Below are the code and all the weights of a small trained network. Each question names an input and a class and asks about switching units off, where a switched-off unit gives its printed mean instead of its output.

import numpy as np


def w(rows, s, z=0):
    codes = np.array(rows[::2]) - 128.0
    scale = np.full(codes.shape[1], s)
    scale[-1] = z or s
    return codes * scale


def f(y):
    return y / 2 * (1 + np.tanh(0.7978845608 * (y + 0.044715 * y**3)))


def log_softmax(a):
    a = a - a.max(-1, keepdims=True)
    return a - np.log(np.exp(a).sum(-1, keepdims=True))


def net(x, mask):
    res = np.array(x, float).reshape(1, 8) / 4 @ E
    y = f(res @ A[0][:, :-1].T + A[0][:, -1])
    res = res + np.where(mask, y, B[0][:, -1]) @ B[0][:, :-1]
    return log_softmax(res[-1] @ U[:, :-1].T + U[:, -1])


A, B = {}, {}
E = w([
[25,228,95,8,63,198,164,160],'x0',
[184,27,234,44,173,206,170,125],'x1',
[126,138,137,125,140,122,126,131],'x2',
[167,133,85,135,113,134,170,118],'x3',
[137,136,107,127,157,132,139,159],'x4',
[142,131,121,142,106,139,146,118],'x5',
[139,99,94,127,122,161,106,145],'x6',
[134,126,125,126,109,125,131,99],'x7',
],0.011)
A[0] = w([
[68,193,85,107,112,142,120,120,129],'n0',
[79,155,69,170,98,98,96,120,217],'n1',
[188,109,151,79,170,170,143,101,189],'n2',
[145,187,89,143,126,75,91,133,254],'n3',
[77,186,108,8,78,179,147,143,169],'n4',
[203,144,127,196,115,127,84,135,149],'n5',
],0.012,0.0081)
B[0] = w([
[82,156,10,136,106,199,166,133,201],'n0',
[96,189,84,224,155,114,93,116,234],'n1',
[150,46,239,100,129,87,202,136,208],'n2',
[199,142,14,173,125,97,17,134,228],'n3',
[17,207,114,63,143,195,195,161,253],'n4',
[145,126,137,126,131,81,74,162,196],'n5',
],0.011,0.018)
U = w([
[183,118,73,139,110,89,18,92,253],'0',
[81,195,30,110,104,158,154,129,76],'1',
[168,29,192,104,143,92,179,94,213],'2',
[90,136,161,12,79,178,254,159,15],'3',
],0.0088,0.0027)

Each question gives the input, the list of numbers given to net, and the class t.
The units are the neurons (one row each of A and B). Each row of codes is followed by its name. A weight is (code - 128) times the scale printed after its matrix; where a second scale follows, it is the last column's (A, B and U).
mask holds one flag per neuron, in row order. A switched-off neuron (its flag False) gives its mean, the last column of its row in B, instead of its output. The means were averaged over made-up inputs and are rounded, as every weight is.
A unit's drop is (log p(t) with every unit on - log p(t) with that unit switched off) / (log p(t) with every unit on - log p(t) with every unit switched off).
The circuit of an input: a set's keep is (log p(t) with only the set's units on - log p(t) with every unit switched off) / (log p(t) with every unit on - log p(t) with every unit switched off). Starting from all 6 units, units are removed one at a time, each time the one whose removal leaves the highest keep (on an exact tie, the one counted first), for as long as the keep stays at least 0.8.
units of the circuit, in order: the units of the circuit, biggest drop first
k most important neurons: the k neurons with the biggest drops, biggest first
drop of u: that unit's drop, to one decimal
input [7,1,-4,6,-2,0,-7,-2], class 3: units of the circuit, in order -> n3
input [-1,-7,-2,2,-3,6,-6,-7], class 0: 2 most important neurons -> n4; n3
input [-4,1,4,-8,6,-7,4,3], class 2: units of the circuit, in order -> n3; n1; n4
input [0,3,6,1,-8,7,8,-3], class 2: 2 most important neurons -> n4; n0
input [0,1,0,-1,-4,1,-4,-2], class 2: 3 most important neurons -> n4; n3; n0
input [2,5,1,1,-2,-3,-5,-6], class 3: drop of n0 -> 0.0
input [-1,-6,-7,-8,2,5,4,4], class 0: drop of n4 -> 0.4
input [-2,-4,0,-3,5,4,-3,-4], class 0: drop of n4 -> 0.1
input [0,0,7,-8,6,7,-3,-7], class 0: drop of n2 -> 0.3
input [3,1,5,-6,8,0,7,-3], class 3: 2 most important neurons -> n3; n1
